Each row has a class, written after it.
[  7   6  21  -4  20  -4 -30  -1 -37  -3 -13  -8  17 -10 -15   2 -13 -20
  17 -14 -20   2  12  15  -5  -1 -13 -32  -3  11  11  34   2  11   4  17
  21]  K_651
[ 15   1  27  12   8 -19 -31 -11 -14   6  -1 -31  18  16   1  12   0 -12
   7  -8 -10   4  15  15  -7  -5 -21 -19 -20  -8 -17  17  -9   4   5 -20
  -5]  K_676
[ 23 -24   4  37  51  -6  16 -27 -30 -20 -44  -6  -8  -4  15  44  66 -11
  49 -39 -44 -25  25 -52 -30 -31   0 -52  22   5  43  22   9  -3 -46  34
   4]  K_676
[-20   2   1 -24  12  28   7 -37  50   2 -20 -27  10  21  10  10   0 -51
  17  13 -10  -9  28  48   2 -28 -13 -16 -20 -13  21  15  19  77 -21 -50
  -8]  K_676
[ 12  38  16 -11  14  22  16 -17   1   8  24 -61 -75  57  10 -44 -27  50
 -16  -9  15  34  24 -36   0  12 -60  24 -44  17   9  20 -17   1 -48  58
 -16]  K_784
[-26   7 -12 -17  13 -34 -71  10  15  -3  45  14 -55  -7 -18 -50 -43   5
  -7  -9   5  15   1  26  10  47  -4  21 -20 -21  -6  -3 -45   0 -54  -3
  -8]  K_60
[-14 -23  -1  19 -16  21 -30  10 -19  15 -10  -8  -6 -25  -6   2  15 -32
  -3  -5 -14   7  60 -12  -5  11  -7 -32  -4  21  10  -6  11 -34  21  10
  37]  K_754
[ 18  29  37  21  17   6  -4   6 -31  19 -16 -18 -15  -7 -12   8  -4 -15
  -3  -4  -7  15  30 -10 -17  -1   9 -10   1  31  -3   2 -16 -16   4  14
   7]  K_60
[ -6  26  -9 -24  16  -1   9  -3  -5   0  -8   1  -4 -10   2 -11  -4 -13
  33 -10   2 -19  -2   5  15 -14   5   1  12   5  -1  -1  -3  23 -18  -5
  -2]  K_797
[ 19 -20 -18  26  17  -7 -26 -26 -33   3 -10 -37   2   3  14  14  -1   5
 -17 -14 -27  -4 -15 -15 -13  -4  -3   0 -16  26   6  20  -6 -11  17  15
  -9]  K_147
[ -4  11  39   8  -9 -14   4  15   9  16  -3  -1  11   0 -22   1 -27 -11
 -16  11  -1  19  -5  14 -20  -7  -1   6   4  11   4 -18  15 -15  12 -17
 -28]  K_20
[-26  20  35   8  48  12   6  33 -25  -5 -30  -3  21 -30  14 -16 -67   0
  37   2 -31 -39 -37  36  28   0  25 -62  34 -10  26 -12 -13  26 -65  17
   2]  K_676
[ 17  31  23   4 -17   1   7  27  27  29   2  21  16 -34 -40  26  45 -45
  54  27  14   5  21 -12  14 -11  24  -8  20  31  -9 -11  53  73  21 -16
 -27]  K_20
[ -2  -2 -43 -27   4  -3 -11  34 -37  46  13  20 -14 -37  -4 -40 -53  31
 -55   6  21   5  40 -25  30  19  -8 -34 -73  33   9 -49 -18 -19  26 -13
  14]  K_60
[-27 -51  85  34 -50  36  12  10   7  28  -4  42   5   6  -9  23 -50 -32
 -59  28 -30  60   9  61   4  46 -22  29 -37 -35  20  33  -5   8  90  -9
  65]  K_60
[ -3  23  31 -17   8  10  42 -18  28  -2  20 -13   9   0  -4 -21 -12  20
 -16   7  -9  -9  33  -4  -1 -25 -23  -1  -7  14   1  10  38 -27  12  -8
  13]  K_60
[  1  40  15  21  23 -21  10  26 -11  10 -18   3  23 -24 -10   9 -14 -15
 -23  20 -38  -4 -31 -10  -4 -10   7  13  20   5  13   5 -28 -19  11 -14
  -7]  K_147
[-19 -16 -31  22  30 -15 -33  -9   0  13  12  35 -14 -47 -19  11  18  -7
   7  14  -9  -8 -30   5  37  -3  63   7  17  17 -15 -14   9  -2   7   4
  11]  K_17
[ -8 -75 -11  58  -6  35 -68  26  -2  16 -58 -34  30 -18 -16  62 -18 -30
 -10  16 -16  -7  50 -18  -5  14  20 -52   2 -18  22 -17 -26 -49  10  22
  48]  K_147
[-23   4   7 -35 -18  16 -14  -3 -10  -1   0  12  -9 -42   3  -5 -35 -19
  37 -33   9   4  37  -4  29   5   1  -3  17 -19   4   8   3 -21  33 -20
  31]  K_754
[ 12  85  52 -39 -19   2  95  -2  28   4 -21 -32 -15  21  16  40  44 -25
  -9  49 -22  47  63  12 -61   6 -23  -8 -23  11 -16  40  28 -18  20  31
  -6]  K_797
[ 16   4  -7  15  58   6  31 -34 -32  19  -9 -41  35   8   8   2 -31  29
  31 -20  -7 -35 -45 -39  22 -45 -26  19   0  20  30  22  14   8  -1  20
 -45]  K_20
[ 16 -15  15   5  38  13 -29  23  -4  -8  15  27 -12 -15 -11  -9   8   1
  21  -5 -12  -1   8 -28  18  -2   0  18  22   6   6   5 -29  -4 -18 -14
  -9]  K_147
[-23  14   7 -12  -2  -2  -5  -2   5  10   1 -17  -1 -14   3 -10 -28  -5
  26 -13 -15 -13  -1  12   3  -6   2   4   5   7  -2   4  -1   4 -10 -14
 -26]  K_147
[ 12   5 -12  -7   2  -1 -74   7  -8 -16 -43 -37  35 -32 -24 -16   2 -19
  21 -19   4  -9  65 -10  16  -9 -30 -64   3  -4   0  -7 -18 -48  15  21
  77]  K_797
[-10   3  34  18   2  14  12  -5  46   7 -14 -28  37   0   4  19 -45   4
 -10  22 -30   7 -48  47 -37  -7  -2  -3  34   9  21  20  -9   0  17 -36
 -40]  K_651
[ -9  23  15 -12 -13   2  -5  42   5  -8  -2   3   3  -8  -4   7   0 -22
  14  -5   2  -9  18   7   8   2   1  11   1   9  16   8   5  14 -11  -3
   6]  K_651
[ 42  41  -5 -23  55 -15  13 -22  19  -9  29  45  19 -13   3  18  23  19
 -42  13 -11   2 -84   1  31 -36  -6  29 -27   0   7  22  43 -38  23  13
  23]  K_797
[ 19  -9  24 -46   6  19  21 -18 -15  33  17  24 -19 -12 -18  25  15 -70
  42 -29 -13  26  75 -42 -16 -24  24  27  -2  19 -14   1  18   1   3  12
  -2]  K_797
[ -6 -21  48 -11  26 -10  12 -12  -4  26  25  30   3   9 -34 -17 -53   4
  -1  11 -40  23  -3  -1 -14  14   2   5  10 -21 -15  12 -17   5 -15   1
  25]  K_147
[-21  15 -10 -17  12 -11  12 -29  -1  11 -12 -21   4   4  -9   8  -7   0
  15  -3 -16 -13 -11  13  -8   4   2 -16  -4  10  -5  20  13  -5  -8  18
  14]  K_797
[  2  18 -15   0  -4 -24  16 -12  24   1 -28 -17  15   4   1  31  -4  20
 -25   5  -1   4  -5  -8 -17 -20 -24  16 -31  -7   9  12 -25 -37  37 -30
 -26]  K_147
[ -9   6 -49  35  24 -23 -64   9 -54   0 -11 -24  27 -26 -18 -36 -11  19
 -26 -15 -15 -40 -44 -22  41 -23  -1 -30 -18  21  11 -14 -13 -54  -5  19
   3]  K_651
[ 22  -1   1 -12 -19 -18 -21   3  20  53 -28 -38 -13  -8   8  21 -28   7
  22  -8  -7  21 -10  12  19 -35 -30  -8 -17  -9 -13 -14   5   3  34 -18
   8]  K_60
[ 31  18   8   2  49   7 -53  33  -7  32 -69 -68  57  -4 -23 -37 -12  31
  22 -12  28  -2 -40  32   2 -49 -57 -31   7  54  11 -33  43 -87   7  62
  29]  K_784
[  7  -2   5  26  15   2 -10  -3 -22  13 -12 -19  -2  -6   1  -5   9   7
  10   5 -11   9 -19 -14   4  10  -4  -2  11  18   2   7  16   1  13   8
   5]  K_754
[-14 -16 -13  -8  32 -24 -22 -22  -5  11  17  15 -28   9 -33   6 -22   5
 -22 -17  -5  -1  -5 -10   8 -14   7   7 -12  11  -2   3  -3 -45 -13   9
  15]  K_676
[-14  30  25 -14   7 -22 -15  22   4  -7   4  84 -41 -51 -27   8  -4 -54
   0  24 -44   6 -17  65  17  -3  33 -56  14 -32  -9   2  -8  31 -26   5
  34]  K_60
[ -13  -26   33   42   -6   22  -31   17  -25   61   27   12  -25   -6
  -61   -1  -20   50  -25  -11  -43  -12  -14  -63   28  -14   14  -86
  -18   17  -30  -40  -33 -105  -36   22   43]  K_60
[  9 -29  14  28  20  -3 -16   6  13  11  -3  25  -7 -18 -16  22  18   6
   6   0 -16  13  10  -7  13 -19  -7   0 -12   7   3  -3 -20 -22  11  27
  33]  K_17
[  3 -11  16 -17  -4  -6 -22  -4  -5   6  -5  -7  15   3 -25  12  -7 -29
  22 -14   0  11  49   0  -5   3 -16 -24 -23 -11  -8  16   0  -3  10  13
  24]  K_676
[  1  37  22  -9  27 -15   1  -4  12  -7  -2 -10 -11   0 -14   7 -18  -2
 -20  14  -4  16   1  -3  -1 -10  -3  22   1  10  10  11  -9 -22   3 -19
 -30]  K_20
[ -1 -17   0  20  12   1 -33  -9 -32   0 -16 -11   7 -20   0  20  18  -2
   6  -1  -9   7 -20  -4  16   5  15 -17 -26  14   5  12  24   4  28   7
  -8]  K_17
[-26   4  14  -3   8 -11  -7  11 -16  17 -25   8   2 -18 -18   3 -10 -25
  34  -9 -34   6  -5   2   1  -2   9  -5   3  -9  15  11 -12   2 -16   4
 -14]  K_651
[ -2  -6   5  27  34  22   1  -8   8  24   6   5   9 -15 -21 -33 -14 -13
  32  -1  12 -18  12  -1   1 -27   3   4  36  10  11 -20  10  16 -21   1
 -15]  K_60
[-35  38   4 -41 -44 -27  19  20  31  10 -13   3 -17 -23 -17   9  -5 -32
  47  -2 -18 -11  25  19  35 -18 -19 -29  -3 -11  -5  14  23  52  11 -15
  13]  K_676
[ 41  29  46 -40 -17  23  -2  52  63  -2   0  22 -20  25 -27 -56  22  27
  19 -16  31  39 -17  -6 -29 -55 -39   5  47  14 -10 -54 -37 -34 -24 -85
 -36]  K_651
[ 20   4   5   6 -12 -11 -29  11 -29   0 -33 -32  -8  13   2  22   8   6
  -6  -4 -16   8   6  14 -10  -4 -26 -50 -26  18   0  22 -14   6  14   5
  19]  K_651
[-21 -25  25 -78  24  56   2 -52  -2   3 -15 -11  74  -3 -39 -10 -26 -31
  88 -27  -9 -23 -17  57  -1 -41  28 -34  30   8 -54  27  -9 -46  20 -27
 -34]  K_676
[-44  10  13 -13  -3  20  -5  36 -22  -2   2 -12  10 -15 -10 -35 -40  -1
 -22  43 -23   0  13  28 -12  70  14 -41  25   8  -3  17  -5 -14   3   3
  30]  K_147
[ 11 -12  13  19  27  21   4  -5 -36  26 -31 -22   5   3   4  21  15 -32
  21  11 -14 -11  20  11  12  -5   4 -17 -10  16  10  19  42  51   6  28
  40]  K_60
[ 14   9   9   9   8 -12  19 -17  37  23 -27  -6  22   5  11  25  -2   7
   4  13 -18  -2 -51  43  -7 -18 -12  -1  15 -22   6  13  -1  29  22 -35
  34]  K_60
[ -5  25  25 -20   6  15   3   7  11  21  -8  20  -5 -10 -17   9  -2 -16
  10   3 -21  32 -79  10  16 -13  19  19   6 -11  -3   4 -25  -4  13 -25
 -10]  K_17
[  0  -9   8   1  26  -4   6  -8  -6  10  -5  -6  19   2   1  10 -10   1
   3   1  -7   0 -17   6 -14  -4  -4  -3  12  -7  12  10   9   7   7 -10
  25]  K_17
[ -5 -50  50  12   6  11 -33 -17 -45  29  -6 -35  -1  10  -5  -1 -76   4
 -19  -4 -53  29 -23  11   4   0  -3 -31 -10   5   2  15  13  -1  17  -4
   0]  K_651
[ 33  34  56 -27 -10   7  55  16 -32  -9  10  10 -18  37  32  43 -13 -12
  -6  -4   2  20  -3  12  -5 -53 -25  42   7 -62 -28  36 -24 -60  24  -7
 -18]  K_651
[ 16  -2  -1  28  30   8   9 -45  -7  27  -3  61  47 -17 -38  29  29 -35
  42   2  17 -26 -13  59 -49 -46 -28 -92  16  -5  17  27  66  47  15  17
   5]  K_147
[ -5  -9  12   6  19 -14   8  47  -1  24  -8  19   1 -11 -25   4   2   9
   1  17 -29 -15   6  -8  18 -16 -11  -2  -2  36  -9 -19 -18 -25  -9  20
  16]  K_797
[ 20   1  34 -29 -10  25  -4  15   7  22  -5 -24  23  13  15 -17 -49 -22
  15 -11   6   4   7  42  -9 -28 -21 -39  46 -20 -10 -20  -2   8   8 -46
  47]  K_676
[  5 -32   4   9 -25  15 -16  -7  12  40  50   3  -5  -3  -2   8 -46 -14
 -12 -10  16  17  20  -6  -2 -15 -12  15  -3  -9  -9 -15 -15  13  36 -35
  -4]  K_17
[  6  22  28 -26 -11  19   9  36 -12  15   1   3  18   0  -6  -1  -9 -16
  28  -3   3   0  19  10   3  -9 -13 -14  -3  -3  -4   7  -2   4  -2  -1
   8]  K_651
[ -7 -21 -17  51 -25 -11 -24  -4   3  -6  34 -14  22   1  -4  -6  17  -9
 -40   8   2 -22  12  -8 -28  26  16  11  28   5  -9  -4   0  -8  15 -28
  -6]  K_784
[-10 -10  -3   1 -16  -2 -34  11  18  11  12   1 -20 -21  -7  -9 -19  -3
  17   1  18   0  23  24  19   4  19   2  29  21 -16 -22  -3   2  12 -19
   3]  K_20
[105  65  51 -26  33  54  49  60 -15   0  21 -16 -10  -1  37  69  76  13
  16  23  47  29  61 -99  -8  22  30  21  34  51   3  14  49 -15  20   9
  20]  K_20
[  40   47   -7    5  -10  -12  -37   22   79   -6   -9  -35  -33   28
    1   44   26   51  -25   14   24   26 -104   16   20  -32  -29   28
  -21    2   -8    2  -24  -31   10   -3   -1]  K_17
[ -34   51  -25   47   -5  -56  -42   -9   15  -36   86  -45   35   -6
  -27  -24  -59    8 -109   20  -27  -54  -40  -33    6  -24  -30    9
   29  -34    1   21  -29  -60   11  -66  -20]  K_17
[-20  14   7 -12  -9  14 -17 -11 -21 -15 -34 -58  -4  12  17  -5 -19 -11
 -13  -1  -4  23  -8  -9  10   6 -24  15 -21 -25  17  21  14 -29  28 -34
 -26]  K_754
[ -6 -22  22  24  13  -5 -23 -20 -22   0   3 -25  17  -4   1   3   6   9
 -13   7 -20  14   4   1 -14  24  13 -12 -14  13  -8  15  12 -14  22  -1
  11]  K_17
[-11 -58  17  39 -13 -13 -14 -13 -44  33  28  21   9 -21 -23  -1   8 -44
  17 -32 -20   7  76 -46 -19   2 -25  15 -27  19  13   4  18   7  32   4
 -40]  K_797
[ -2   4  13  22  34  17   9  -4  -7  12  23  -5   1   0 -10 -23 -15   8
 -11  -3 -11  -8  -1 -28  -8  -4 -21  20  18   8  22  15 -23 -25  -3 -19
 -26]  K_60
[ -21  -70   -1  -28 -103   30  -59  -15   37   30   17   27  -34  -10
  -26  -38   15  -54   31 -111  -39    4   38   29   -3  -39  -16  -12
  -20    1  -23  -38  -44  -92  -10   52  114]  K_60
[-11   8  25  -3  -3  12  29   6  -1   5  -6  11  -3   8  -3 -11  -7  -3
 -13  11 -21  14   1  19 -13 -11 -20  -4  -1   3  15  16  -7  -6   9  -9
   0]  K_651
